In the rows, zero is written as 128.
[139 131 122 128 122  82 119 151 156 139 127  89 130 155 131 125  98  86
 141 111 100 110 104 137 183 158 144 135 109 179 148 146  95 116  84 116
 132 135  98 100  93 143 133  83 114 170 113 165  42 116 101  32]	rorug
[127  99 110 106 134 143 108 148 135 126 128  79 148 139 178  37 120  83
 128 145 105 123 101 151 170 126 118 105  64 160 150 223 125 117  63 117
 124  98 100 115  83 119 138  66  79 111 113 139  67 135 152 111]	Tabep
[ 86 111 150 131  88  78 162  51 146  45  90 116 128 138  95  64 130  61
 126 102 105 123 171 124 133 158 125 121 121 121 120  61 144 117  84 125
 133 132 158 136 124 165 163  94 129 159 111 130 120  59 128 156]	gusif
[132 168  90 129  93  89 136 111 102 143 123 160 167 169 135 127  87 137
 124 113  98 118 130 131  88 111 118 110 128 162  60 144  82 108 122 121
 132 116 116 130 117  93 158  87  85 110 150 133 166  68 112 121]	bizug
[138 145  65 144 117  40 132 111 150 155 158 116 182 114 130  57 135 123
 119  90 145 134 104 127 165  90 178 129 130  99 130 117  97  85 112 104
 145  88 159 124 137 111 116  86 156 100 137 144 106 120 115 116]	mevu
[146 146 140 119 111 119 139 208 137 102 145 132 167 130 128 100 106 120
 134 138 119  99  86 141 180 114 112 131  59 176  97 148  76  99  80 136
 151 131 109  72  74 128 137 168 134 144 115 138  55 108 124  78]	poge
[129 126 101 135 111 110 138 197 137 104 134  59 128 102 161 114  84  90
 112  98  96 122 104 165 165 152 111 145 144 169 172 136  75  95  92 113
  86 112 131 148  75 129 136 145 119 134 132 158  82 155 135  82]	kibiv
[139 141  88  82 101  92 145 148 124 131 155  96 152  63 138 148  74 105
 126  98 168 147 115 135 176 139 128 119  96 139 123 128  97  84  79 123
  87 123 127 102 106 127 127 110 116 135 141 142  80 113  91  99]	kibiv
[145 180  75 138 120 125 114 196 128 109 155 143 165 135 154  54  68 115
 101 121 154 112  75 165 175  75 134  94 100 149 114 156  72 124  70 126
 115  93 120 104 105 177 134 151 132 153 123 125  81 135 118 123]	Lofi
[163 125 127 148  87 143 115 136  88  93 108  82 100 115 176  98  87 129
  95 156 123 125 115 166 152 106 111 137  89 182 166 186 130 154 108 117
 114 137 101 130  87  98 141  88  91 167 135 181  80 112 102  60]	Lofi
[103 119 111 159 117 118 112 149 161 146 182  75 166 128 117  94 157  93
 116 123 145 124 160 110 169 123 149 160 130 110 145  76  85  82 103 121
 129  78 152 126 147  69 101  50 178 116 119 134 150  97 173 121]	kibiv
[ 89 125  79 164  68  81 169  59 106  58  96 131  82  80 153  95 102 102
 123 101 120 136 168  78 139  64 154 112 100 123 127  98 104 148  82 139
 118  91 126 126  87 122 135 114 142 136 165 120 100 104 103 130]	Vid
[122 117  92  76 105  87 125 116 124 141 172 125 147 152 124 100 139  87
 127 108  78  90  99 170 123 146 127 101 160 147  82 159  78 105 101 150
 116 107 140 128 107  97 131 154  82 127 184 140 157  94 112 126]	Tabep
[114 111 151 121  59 121 170  54 126  99 117 114 141 118 104 105 110 119
 121 129 148 147 118 118 151 131 146 147 118 174 150  57  89 138 121 133
 107 111 107 123 146 143 141 129 174 176 111 133  72  84 115  83]	mevu
[117 116 133 122  78  78 201  12 128  88 110 122 173 113 102  66 100 122
 143 119 127 146 166  96 160 129 156 106  91 156 125 111 125  95  80 115
 148 155 116  82 107 105 141 127 182 158 138 135  86  91 134 127]	tud
[156 138  85 128 104 149 110 131 139 111 107 110 119 135 103 118  58 120
 127 116 161 118 132 126 173 112 144 134  69 159 122 145  83 105 136 128
 109 135 117 108 103 135 144 148 141 128 148 129  83 140 135  88]	tud
[ 98 123 158  87  66 109 131 100 138 113 123 116 140  98  92  91 101 118
 111 123  96 132 114  99 141  57 120 154 139 153 159 122  99 102  68 129
 149 144 122 120 125 137 116 117 128 118 101 149  81 137 152 147]	poge
[110 119 142 149 141 139  92 122 132 127 126 106 159 104 164 151 120  84
 136 148 137 142  80 146 186 166 114 113  81 183 146 206  50 120  75 110
 110 158  94 112 116 117 141  96 154 147 120 186 121 120 137  80]	tud
[ 93 121 128 186  70 130 144  89 131  75 105 172 110  96  90 137 150 110
 126 101 127 153 143 137 150 124 125 199  91 145  85  78  82  99  96 141
 102  96 121 152 136 143 136 116 157 143 159 107 128  71  96 127]	kibiv
[ 79 123 146 110  79 138 135  98 135  70 122  85 154  99 117 130 117 121
 102 136 131 116  92  98 137 118 119 156 141 153 146 134  78  87 140 133
 110  88 103 124 137 120 141  98 132 169 131 139 124 111 121 118]	Tabep
[116 107  76  94  85 123 112 130 144 159 178  68 125 133 121 108 150 120
 124  96 112  82 100 116 145 106 152 152 138 180 158 154 116 103 106  95
 100 143 130 133 137  94  64 121 148 117 162 173 118 100 100 108]	Tabep
[149 151  85  91 119 144  99 181 139  85 118 101 153 137 133  96  62 111
 152 140 138  79 100 133 186 147 122 120 106 169 150 188  71 142 112 129
 113 124 113  73  52  99 127 182 146 140 121 161  68 139 108 104]	Tabep
[ 92 107 132 124 141 103 174  87 142  67  89 107 160 102 133 147 152  56
 107 158 130 109 112  81 152 147 121 175  81 162 153 127  67 103 112 104
 123  92  96 127 122  83 140  90 141 140 114 151  86  59 139  84]	rorug
[116 112  64  85  86 156  80 154 122 110 115  71 125 124 161 103  50 137
 132 135 139 133 133  83 133 104 129  91 124 137 191 224 149 114  59 101
  81  94 114 128  87 114  95 151 122 141  83 141  78 124 106  99]	Vid
[130 129  74 102  75 141 111  82 100 155 178 124 162 133 118 115 133 108
 153 102 128 166 126 123 138  50 142 154 111 120  94 104  98 128  91 109
  81  84 122 103 191 108 142 112 188 116 120 109 117  89 105 132]	mevu
[110 146 118  89 119 143 162 139 110 143 162  85 167 152 140  78 144 127
 114 125  99 155 183 150 165 108 144 149 142 130 143 133  83  98  71  98
  90 127 120  80 152  83 139  89 142  89 133 125 137 138 180 150]	kibiv
[ 66 111 114  91  78 114 140  53 155  75 100 114 162 148 131  60 134 119
  79 104 144 107 130  83 159 110 134 132 110 144 150 112 107 132  89 100
 137 145 103  98 112 105 133 151 149 160  97 117  48 104 124 107]	Tabep
[142 167 127 145  84  94  92  77 133 103 150  61 129 107 161  68  94  91
 152 140 144 105 140 130 143 116 110 146 106 119 205 175 110 118  77  91
 100 122 144  83  67  97 130 164 142 185  90 136  82 123 121 105]	Vid
[111 145  97 112 108 104 127 151 145 190 140 136 143 154 149  63 136 102
 126 114 132 112 115 143 160 131 142 112 110 134 112 169  47  99 117 118
 101 111 160  96 135 125 114 129  94 110 157 142 117 121 130 123]	bizug
[111 100 121 118 115 163 105 146 171  79 130 104 143 128 137 124  72  89
 133 123 197 131 106 107 168 187  92 116  89 138 148 180 122  84 119 103
  80  58 106 138 141 155 101 131 123 135 105 123  87 113 124 101]	rorug
[150 138  92  43 118 104 142 105 117  87 156 114 163 107 144  93  90  58
 114 132 122  98 120 120 156 108 151  97 121 149 144 149 109  89  78 110
 126 116 134 118 117 100 138 182 128 120 128 122  58 104  99 135]	mevu
[110 138 149  82  72 117 180 115 140  74  76 125 107 128 104 143  96 104
 108 117 123 117 149  99 124 133 109 143  83 195 137  97 109 155  83 101
 100 107  64 117 104 117 141 133 120 162  99 150  29  92 114 113]	poge
[146 157 124 154  98 121 102 146 153  95 134 130 170  80 153 118  84  96
 137 140 158 112  64 151 159 118 137  97  98 152 154 151 133  75  88 100
 132 120 143 110 104 124 129 154 126 147 145 141  62 108  99  78]	Lofi
[ 97 129 151 157  29 122 123  84 116  58  85 141 111 131 135 138 109 113
 122 111 110 149 120 117 121 122  94 152  79 157  79 145 111 116  70 114
 113 117  86 111 128 132 130 127 124 173 111 139  94  71  85 115]	poge
[125 140 128 102 149 118 140 156 114 188 135 118 135 146 142 117 127  79
 134 118 121 151 130 139 130 133 107 162 142 145 134 112  96 135  88 110
 103  57 118 106 164 119 160  41 112 135 105 146 140  69 131 149]	bizug
[ 97 143  70 180 113 114 111 125 139 148 179 116 126 138 138  72 177 165
 127 125  86  86 118 169 142  79 175 106 131 126 124 164 112 144 141 127
 116 147 167 131  99 125 117  66 124  78 177 156 141 116 129 149]	Tabep
[ 78 127 111 107  84  86 189  62 120 116 112 122 135 108 118 126 123 117
  87 118 123 114 109 133 139 143 155 124 126 166 115 109  87 129  94 129
 109 137 109 106 112 126 128  94 107 146 159 142  93  84 111 116]	Tabep
[135 123 141 134  69  94 117 136 127  88 103 140 133  89 153 130  76 136
 110 127 121 132  68 165 170 131  92 107 109 172 106 163  71 143  85 141
 106 109 114 105  74 114 175 169  88 156 163 175  87 130 125  47]	Lofi
[ 96 109 120  79  65 136 183  89 128  70 100 109 111 109 101 138 125 106
 116 126 148 143 148 104 160 118 118 140  66 158 159 103 112 139  50 115
 105 118  94 102 145 125 126 112 175 156 117 138 105  92 163 114]	doba
[126 122 154 150 115 160 108 162 172 107 120  84 162 133 160  81  92 105
 153 127 141 137 107 116 200 146 147 112 106 139 179 171  62  96 136 106
 114 134 127  96 102 145 137 117 123 142  99 147  52 156 113  74]	rorug
[ 96 131  99 102 121  93 169 139 129 121 153 129 211 166 127  67 108 137
  94  90 107 118 138 176 144 189 110  89 153 104  90 159  72  55 119 110
 141  74 124 132  78 101 149  88 111 138 168 133 140  87 115 123]	Tabep
[114  99 156 166  99 138 144  96 138  73  65 157  96 122 156 174  89 111
 135 125 101 176 118 132 110 133 118 127  88 190 119 112 129 100  91 119
 112  59  76 134 110 102 169  86 144 107 142 141 109  57 175 105]	tud
[114 162 118 143  43 109 184  88 118  45  61 113 137 120 118  99  70 132
 139 118 114 131 123  81 149  95 122 128 105 163 130 109  71 140 112 109
 131 105  96 104  68 120 147 119 175 174 130 147  71 113 103 117]	Vid
[134 107 116 125 137  74  68 126 143 103 135  60 113 154 159  66 117  71
 127 113 118 108 132 123 142 155 162 153 123 149 168 146 125 103  80  97
  93  94 119 132 147  95 128 114 106 157 105 146  82  93 126  51]	mevu
[106 134 133 108 104 116 173 111 133  66  86 139 116 143 126 100 102  87
 129  93 125 154 114  85 101  91 111 196  93 160 164  95 105  81  84 118
 134  95  91 133 170 169 135 113 150 144  93 131 137  46 158 138]	doba
[159 157 136 108 122 118 147 147 130 137 153  72 152 114 133 111 123 124
  73 159 135 103  83 140 138 138 146 112 120 135 152 110 120 104 105  99
 123 122 121 135 136 133 153 111 140 153 108 121 111 125 148 126]	mevu
[125 134  93 131 125 123 124 128 117 148 151  79 152 100 174 105  72 101
 139 111 151 120 153  99 153 132 110 124  80 147 158 148 105  94  75  83
 109 110 108 118 118 135 116  97 167 138 116 128  92 110 127 122]	bizug
[133 135  86 128  68  91  58 115 144 123 163  98 124  87 139 121  79  87
 178 127 122 108 124 131 181 112 142  79 108 175 153 211 133 124  61 128
 102 102 130 111  86 100 110 151 115 110 148 149  22 156 114  63]	Vid
[126 148  94  93 119 122 118  88 122 147 178  88 177 131 103  98 112 127
 150 115 117 128 142 128 153 102 125 139 157  74  94 146 125  89 124  92
 122 117 163 107 133 107 134  70 122 110 143 125 135 116 119 184]	kibiv
[ 97 136 133  96 103 134 183  74 136  78  87 158 141 148  81 142  57 122
 118 136 138 116 133 104 108 112 114 147  86 161 120 110 134 129  73 107
 127  79  58 113 106 134 149  99 125 168 117 127  71  65 131 109]	poge
[152 133  60 122 131 114  93 123 121 123 131  62 144 133 141 120  70  61
 143 173 139 113  65 112 143 125 162 133 145 174 159 128 122 132 107 114
 122 121 132  90 117  65  86 119 128 144 101 130  84 113 113 107]	tud
[140 172  44 128 155 140  91 205 125 195 163 139 159 153 124 173 176 106
  75 105  94 128  89 151 150  67 149 195 156  99  77 137 112  91  96 111
 149 116 140 133 186 100 148  66 126  56 133 123 156  90 113 158]	kibiv
[126 108  84 108  89 128 131  95 119 147 135  89 151 126 159 135 157 124
 103 113 117 129 115 122 153 147 164 128 129 133 105 174  82 123  97 132
 109 129  98 111 168 103 137 115 132 127 159 160 164  75 103 128]	Tabep
[101  77 169 138  84 112 172  69 161  89  50 118 143 156 115  91 138  38
 137 148 107 140 148 111 150 176 108 132 100 203 178  79  77 111  66 124
 131  69 106 144  94 120 160 118 112 153 120 142  92  80 175  52]	rorug
[120 122  96 105 121 132 110 122 150 158 145 113 133 159  91 132 132 133
 124  95 135 119  92 119 121  68 161 155 148 147 147 114  95 113 126  81
  98 138 128 153 150 135  79  79 152 119 114 143 115  89 117 119]	rorug
[100 137  91 115 108 139 136 189 124 151 167 109 123 140  95 121 154 157
 139 124 123 110 126  91 143  82 156 162 149 105 146 137  50 122 173 136
  90  97 143 108 157  88 114 125 166 180 148 164 159 116  97 105]	doba
[129 132  78  98  78 134 140 133 106 168 136  69 176 158  87  86  95 117
 143 111 145 143 119 135 136 139 112 148 138 105  96 128  64 111 129  86
  65  78 132 119 169 115 131  82  95 135 173 147 147 100 112 126]	poge
[128 129  75  98 107 165  89 149 159 147 134  82 174 108 107 151  43 103
 130 150 155 100  81 106 156 132 116 103  87 155 129 152 107 103  66 107
 117  97 113 132  98 174 112 142 111 160  91 116  68 147 121  81]	Lofi
[104  99 165 115 164 115 151  89 149  94  81 115 161 139 172  76 118  85
 104 140 170 158 154 119 140 205 135 101 111 147 161  90 113 141  91  93
 117  80  83 132 119 130 147 105 102 143  65  95  58  93 154 131]	gusif
[128 164 143  85  75  65 147 138 116 111 162  85 135 146 110  81 131 154
 102  93 123 120 132 123 121  81 121 132 154 123 106 118 134 134 125  87
  96 108 118  85 145  79 141 102 106 181 118 150  79 118  95 135]	poge
[139 133 109  78 115 131 107 142 102 126 174 118 156  91 143 144  33 119
 153 119 156 143 108 166 135 109  84 109 120 155 137 118 124 100 139 119
 103  80 110 117 102 109 135  97 123 131 131  91  40 129 116  86]	bizug
[147 128 122 150 106  96  91 133 127 103 128  71 133 135 151 117  80  93
 130 132 130 102 142 106 131 100 114 124  59 144 111 114 145 114  67 108
 149  96 108  99  84 108 151  87 116 150  90 129  56  68 154  76]	poge
[106 113 154 123  94  94 165  83 154  84 116 101  98 129 138  65 122 115
 110 117 119 132 141 110 146 108 159 136  78 176 159 105 105 106 102 115
 119 146 118 102 101 105 122  77 132 150 121 152  87  84 143 110]	tud
[ 70  78 118 114 114 123 132  79 115 101  87 104  92 126 174  90 108  88
  64 118 159 175 147  73 125 103 109 156 122 143 177 119  87 127 125 129
  92  56  88 146 141  92 139  98 105 172  97 129  98 112 132 100]	tud
[148 146 128  66  88 133 113 144 144 176  73  86 162 105  86 149  73 141
 100 175 129 128  68  88 122 156 133 174 144 146 176 168  79 132  78  96
  98 132  78 117 133  96 113 129 112 150  73 169  82 120 123 134]	poge
[157 150 101 145  76 119  70 159 135 106 143  48 100  95 172 119  69  99
 142 131 140 118  96 136 151 114  99 166  94 184 174 132 118 131  94  80
  85  92 131 107  87 100 114  71 104 129  98 137  67 109 103 109]	bizug
[131 152  50 138  91  86 125 147 152 185 149 116 161 166 131  84 105  91
 116  83 122 113 136  96 146 123 147 108 100 124  65 136 110  88  90 111
 132 125 151 127 130 106 120  80  88  81 143 143 123  96 117 128]	kibiv
[182 141 122 106  98 135 119 136 159 151 137 116 182 102 129  91  88 132
 117 143 168 115  96 147 184 129 135 102  90 136 135 149  77 110 114 124
 126  73 120 111  95 147 169 170 118 166 129 134  45 112 122  93]	Lofi
[113 127 190 114 144 132 165 150 135  29  69 106 152 130 106 127 147  96
 137 149 154 115 145  68 129 140 134 143  88 178 129  92  79 103 101 121
 146  90  75 122 140 131 131 122 147 189  95 140 141  84 136 119]	poge
[115 119 113 125  70 123 192  52 115 104  61 108 120 100 133 135 100  81
  86 114 147 159 124  88 116  94 127 163 115 169 161  90 108 134  73  99
 123  91  98 149 131 113 133  95 121 109 112 132 106  80 145 133]	Vid
[160 106 106 100 126 142  71 125 113 113 129  84 105 103 160 124  92  79
 132 134 166 151 119 130 161  66 157 131 120 186 189 178 116 109  82 117
  90  93 118 108 125  84 120 131 117 134 121 151  89 127 122  92]	tud
[138 103 152 110  80 126 149  71 112  29  70  87  80 103 138 117 108 102
 145 124 135 138 140  92 121  62 139 159  98 168 149  73 126 133 118 131
 136 116 109 114 118 144 115 140 121 146 115 127  82  97 127 130]	poge
[151 122 116 119 143  93 124  42 118 100 162 117 171  98 170 134  68  70
 131 110 181 121 108 132 177 123 147  90 111 165 142 158 121 130  52  93
 152 119 101 114 111 119 125 133 166 141 108 156  75  95 104 102]	mevu
[139 145  73 132 110 112 119 215 136 182 138 147 152 152 119 124 110 167
 107 118 134 123  74 152 147 146 136 103 135 116  51 146  98 114 113 133
 104  76 139 112 151 121 142  92 100 114 171 125 174 107 121 121]	bizug
[101 130  78 142  70 121  95 178 142 130 148 113 155 146  93  98 169 112
  96 112 100 104 107 114 172  85 178 140 142 131 112 151  86  75 126 135
 121 136 174 141 193  97 124 116 153  95 162 168 150 125 108  79]	mevu
[ 92 141 147 122  95 104 108 100 127  83  94 122 132 135  93 170  93  48
 135  86 119 149 142  94 118  96 125 161 124 169  98  62 102  63  86 122
 133  76 120 126 166 159 157 107 120 135  85 103  94 124 135  81]	mevu
[ 62 127 108 130  98  95 192  82 132  91 108 146 135 173 121  84  95  36
 126  91 119 129 135 107 113 112 119 123  87 166 122 114  99 106  65  95
 122  75 100 132 134 119 125  75 107 158 119 127  79  81 141 102]	doba
[143 113 106 117  75 101 125  92 143  51 117  91 171  93 169 118  26 115
 136 115 175 156  99 113 141 156 109  65  88 133 150 141 115 113  72  92
  93 121  83 118  81  88 129 105 128 154 118 120 101 132 112  73]	rorug
[ 88 109 187 114  89  62 147   7 151 113  99 141 157 109  86  84 104  58
 138 139 113 144 159 106 135 179 139 122 114 115 137  78 107 115  42 135
 145 137 111 108 120  98 149  52 143 181 107 139 116  71 137 128]	gusif
[ 60 116  90 125  97  91 129  82 170 107 115  89 156 119 111 135 134  83
 103 117 101  86 108  91 125 129 143 160 117 136 138 100  99  72  98 116
 131  93 129 127 115 118 138  94 130 147 125 130  92  65 133  87]	Tabep
[140 150 116  63 100 104 122 145 111 153 183 131 160 121 119 140 155 116
 112 108 100 134  80 155 145  82 154 156 171 121 123 115  73  84 124 123
 129 144 156 104 175  89 115 121 189 110 123 163 132  68  96 142]	mevu
[ 99  87 159 108  65 120 175  61 148 124  34 128 111 101 111 156 112  82
 140 106  98 171 112  97 119 148 114 193 101 177 141  93  74 110  97 119
 113  63  74 146 153 138 124  77 168 152 100 152  76  74 143 126]	bizug
[175  81  57  97 118 155 110 156 118 147 150 102 121 167  97  91 108  98
 124  82 121 129 109 172 160 155 149 148 134 124  77 160 129  84  96 100
  82 109 154 140 154 112 126 159 115 129 186 120 142  62  82 126]	tud
[ 84 116 109 115  97  76 168  38 116 128  88 148 181  96  86 150 108 114
 102 118 170 190 132 103 138 139 137 129 132 149 115 104 117 138  78 119
 111 110  95 105 150  81 141  85 152 164  85 130  82 106 109 108]	tud
[127 129 105  99  96  90 116  90 108 122 165 117 141  84 131 119 123 152
  97 145 119 118 115 123 136  99 151 141 135  87 120 172 113 117  86 126
 119 147 118 108 148  70 121 100 120 124 168 156 149  74 104 147]	poge
[151 158  90 162  59 127 111  93 115 135 151  80 137 137 130 108 126 113
 170  97 137 159 137 176 156  92 144 139 152 127 142 118 100 130  98  91
  71  98 146 111 130 105 150  73 137 171 178 161 165 109  74 113]	kibiv
[136 141  54 115  98 115 146 111 127 120 132  74 152 109 130  66  39  90
 164 154 146 109 115 111 160 135 118 116  96 132 187 171 153 134 104 122
 115 108 138 105  79 120 131  99 109 133 135 147  63 109 105  88]	Vid
[126 103 128  86 101 107 135 138 122 179 143  85 127 112 149  71 102 143
  91 125  95 145 129 150 139 122 100 135 139  98 186 156 116 143  78  97
 102 113 102 119  74  69 161 111  72 173 131 139  66 168 103  79]	poge
[145 132 105 107 130 150 107 147 133  84 179 102 138 131 174  57  49  89
 147 160 155 114 120 118 181  96 111 135  81 166 181 166 118 140  93 156
 146  86  96  84  81 106 124 127 121 117  93 110  57 119 146  86]	Vid
[145 124 112 133  83 111 135 144 118  96 141  82 138 101 158 102 107  47
  89 104 138 146 104 151 149 103 127 127 117 158 166 150 138  58  84 122
 124  80 132 156 154 128 134 125 120 140 115 132  98 158 107  82]	mevu
[ 98 134 159 115 134 103 159 103 150  31 133 133 116  98 104 168 107  97
 161 106 158 119 138  97 131 123 152 158  96 163 133  97 121 111 117 126
 122 125 115  89 147 124 131 126 120 150 101 122  92  83 123  96]	doba
[104 154 111 151  76 134 210 173 149  80  94 149 145 127  82 141 105 151
 127 146 109 123 139  71 137 155 137 168  75 192 104  65 133 132  90 124
 130  98  73 100 124 124 139 100 133 121 126 121  88  70  89 116]	poge
[163 132  89 129  99 111 113 147 117 129 116  83 155 138 166  88  76  69
 137 119 118 133  92 143 134  84 122 143  82 162 140 124  97  90  97 113
 132  68 105 129 103 150 147 105 108 137 107 134  19  59 126  84]	poge
[133 140  78 101  92 128 176 145 115 145 131  93 151 113 120 147 117  97
  78 106 131 114 132 137 142 135 147 126 113 101  81 135  83 103 125 112
 105 132 153 115 156  93 138  80 117 124 140 131 145 103 100 151]	bizug
[119 122 134 157  91  57 140 111 148 151 154 128 127 114 124  39 111 113
  99 103  72 131 137 131 139  91 156 137 143 129 179 125 126  90  80 121
 125 143 138 143 108  95 150  63 104 111 150 145  82 115 134  93]	rorug
[ 98 125 184 145  90  93 157  51 136  60  94 129 139  87 132 153  81 131
 118 102 128 180 150 144 140 139 111 147 128 147 121 103  79 112  79 130
 117  92  92 124  84 127 180  60 105 155 109 140 119 105 145 110]	kibiv
[130 106  73  84  94 117 139  82 150  81  65 150 127 152 107 144  72  66
 120 105 156 164 105 142 107 126 109 151 101 154 134  72 135 129 123 147
 111  75 113 129 137 116 165 124 127 121  96 125  89  40 147  93]	tud
[121 122 101  59  61 118 136  64 134 141 159  99 145 164 111 109 121  76
 139  93 106 125 149 138 132 126 140 135 138 132 119 121 146  96  41  81
 108 130 128  84 169  68 123  96 117 170 149 115 142  81  77 111]	bizug
[109 153  61 110 119 112 150 168 119 136 164 138 191 154 123 126  90 128
 109 107 102 126  89 136 140  97 141 149 163 129  81 105 119 100  78 122
 137 125 153  77 163 109 157  71 116  90 128 120 165  49 109 130]	bizug
